Here is a tiny trained network, its code and every weight. The questions are about switching its units off for an input and a class, where a switched-off unit gives its printed mean instead of its output.

import numpy as np


def w(rows, s, z=0):
    codes = np.array(rows[::2]) - 128.0
    scale = np.full(codes.shape[1], s)
    scale[-1] = z or s
    return codes * scale


def f(y):
    return y / 2 * (1 + np.tanh(0.7978845608 * (y + 0.044715 * y**3)))


def log_softmax(a):
    a = a - a.max(-1, keepdims=True)
    return a - np.log(np.exp(a).sum(-1, keepdims=True))


def net(x, mask):
    res = np.array(x, float).reshape(1, 7) / 4 @ E
    y = f(res @ A[0][:, :-1].T + A[0][:, -1])
    res = res + np.where(mask, y, B[0][:, -1]) @ B[0][:, :-1]
    return log_softmax(res[-1] @ U[:, :-1].T + U[:, -1])


A, B = {}, {}
E = w([
[35,167,239,95,67,127,220,156,149,181],'x0',
[139,145,181,3,113,202,67,158,226,43],'x1',
[122,117,43,126,66,104,163,74,64,54],'x2',
[80,202,190,65,143,94,25,96,116,220],'x3',
[197,100,185,207,210,71,135,93,207,139],'x4',
[167,137,90,89,187,46,34,53,133,169],'x5',
[160,154,121,154,23,83,191,199,195,141],'x6',
],0.0076)
A[0] = w([
[105,123,104,144,107,124,181,106,20,136,183],'neuron 1',
[139,141,132,129,167,104,89,109,106,131,111],'neuron 2',
[198,107,131,173,174,137,159,129,147,108,187],'neuron 3',
[118,123,143,133,124,104,121,143,130,132,97],'neuron 4',
[147,146,128,91,66,154,90,167,146,78,133],'neuron 5',
[125,151,94,125,167,135,109,108,129,139,173],'neuron 6',
[160,123,99,169,188,121,156,141,175,104,128],'neuron 7',
[129,153,192,84,137,111,140,132,159,173,137],'neuron 8',
[150,134,90,89,87,145,133,164,131,121,148],'neuron 9',
[100,117,114,140,121,133,165,114,105,114,224],'neuron 10',
[117,130,99,148,135,119,108,137,122,113,63],'neuron 11',
[98,142,157,100,158,109,148,101,198,186,212],'neuron 12',
[143,126,123,120,92,148,106,179,150,71,116],'neuron 13',
[183,95,116,152,191,128,165,118,156,110,254],'neuron 14',
[150,133,132,112,127,121,129,93,129,138,147],'neuron 15',
[99,136,170,135,116,121,118,125,150,144,221],'neuron 16',
[177,115,92,139,219,79,3,60,75,177,212],'neuron 17',
[95,131,121,112,116,152,158,136,110,133,253],'neuron 18',
[119,131,129,127,131,111,156,131,96,118,177],'neuron 19',
[88,128,117,149,105,122,154,129,78,103,110],'neuron 20',
[140,128,113,131,116,131,139,98,171,159,168],'neuron 21',
[148,149,111,141,160,93,56,68,121,137,152],'neuron 22',
],0.013,0.0025)
B[0] = w([
[91,150,133,95,155,157,186,80,68,151,202],'neuron 1',
[95,133,112,113,164,140,99,122,127,125,161],'neuron 2',
[194,116,106,131,183,122,175,153,149,106,175],'neuron 3',
[118,111,156,112,135,130,123,136,131,121,131],'neuron 4',
[127,123,95,158,44,147,101,115,174,122,169],'neuron 5',
[112,133,122,171,124,87,135,109,136,126,155],'neuron 6',
[205,123,139,134,175,143,144,167,140,123,167],'neuron 7',
[110,106,171,140,86,86,144,175,116,151,177],'neuron 8',
[117,122,124,110,123,177,94,87,144,98,159],'neuron 9',
[140,148,119,128,148,149,161,116,103,137,161],'neuron 10',
[113,146,155,137,136,134,139,127,151,146,137],'neuron 11',
[132,126,163,128,102,77,130,195,130,150,179],'neuron 12',
[137,143,101,145,86,135,92,107,181,105,159],'neuron 13',
[178,122,128,138,194,128,161,147,151,87,179],'neuron 14',
[85,118,134,156,136,148,121,149,140,131,138],'neuron 15',
[144,111,137,92,100,88,130,146,102,126,159],'neuron 16',
[53,153,115,137,233,81,1,68,131,150,253],'neuron 17',
[121,130,113,138,74,140,151,94,102,150,163],'neuron 18',
[140,131,121,123,141,160,125,143,91,145,146],'neuron 19',
[117,117,133,99,141,162,150,102,77,122,167],'neuron 20',
[112,106,165,139,133,165,104,158,131,107,139],'neuron 21',
[81,149,130,136,171,122,60,117,134,138,190],'neuron 22',
],0.019,0.021)
U = w([
[78,89,251,78,43,59,152,254,160,146,52],'0',
[103,122,108,106,9,189,104,143,231,48,61],'1',
[56,153,139,44,89,199,227,95,49,127,75],'2',
[221,95,138,158,207,136,188,197,193,37,59],'3',
[25,166,150,130,226,61,19,119,156,128,252],'4',
],0.0058,0.0011)

Each question gives the input, the list of numbers given to net, and the class t.
The units are the neurons (one row each of A and B). Each row of codes is followed by its name. A weight is (code - 128) times the scale printed after its matrix; where a second scale follows, it is the last column's (A, B and U).
mask holds one flag per neuron, in row order. A switched-off neuron (its flag False) gives its mean, the last column of its row in B, instead of its output. The means were averaged over made-up inputs and are rounded, as every weight is.
A unit's drop is (log p(t) with every unit on - log p(t) with that unit switched off) / (log p(t) with every unit on - log p(t) with every unit switched off).
The circuit of an input: a set's keep is (log p(t) with only the set's units on - log p(t) with every unit switched off) / (log p(t) with every unit on - log p(t) with every unit switched off). Starting from the 12 units with the biggest drops (on a tie, the unit counted first), units are removed one at a time, each time the one whose removal leaves the highest keep (on an exact tie, the one counted first), for as long as the keep stays at least 0.8.
circuit, biggest first: the units of the circuit, biggest drop first
unit that matters most: the unit with the biggest drop
top k neurons: the k neurons with the biggest drops, biggest first
drop of u: that unit's drop, to one decimal
input [1,8,-7,-1,-4,4,6], class 1: circuit, biggest first => (neuron 5; neuron 13)
input [0,-5,-2,-7,1,-8,-4], class 3: unit that matters most => neuron 3
input [-3,4,3,7,-5,2,5], class 1: circuit, biggest first => (neuron 17; neuron 5)
input [-4,-8,-5,-5,0,-3,-5], class 3: top 2 neurons => (neuron 3; neuron 14)
input [0,3,-7,6,5,-7,-8], class 0: circuit, biggest first => (neuron 8; neuron 12; neuron 16)
input [-6,-6,-8,-3,0,0,3], class 3: top 3 neurons => (neuron 3; neuron 7; neuron 14)
input [8,-5,3,-3,2,8,3], class 2: top 2 neurons => (neuron 17; neuron 1)
input [-4,-2,-8,5,8,-3,6], class 3: top 2 neurons => (neuron 3; neuron 7)
input [1,6,4,-3,-7,-1,-8], class 1: top 2 neurons => (neuron 5; neuron 13)
input [8,2,5,-4,6,6,2], class 0: top 2 neurons => (neuron 17; neuron 12)
input [2,8,6,4,-4,5,0], class 1: drop of neuron 17 => 0.2
input [-1,7,3,2,3,-7,-8], class 1: drop of neuron 17 => 0.4
input [3,-8,-7,-6,5,1,-3], class 3: drop of neuron 5 => 0.0
input [-8,6,8,-1,0,4,8], class 1: drop of neuron 5 => 0.1
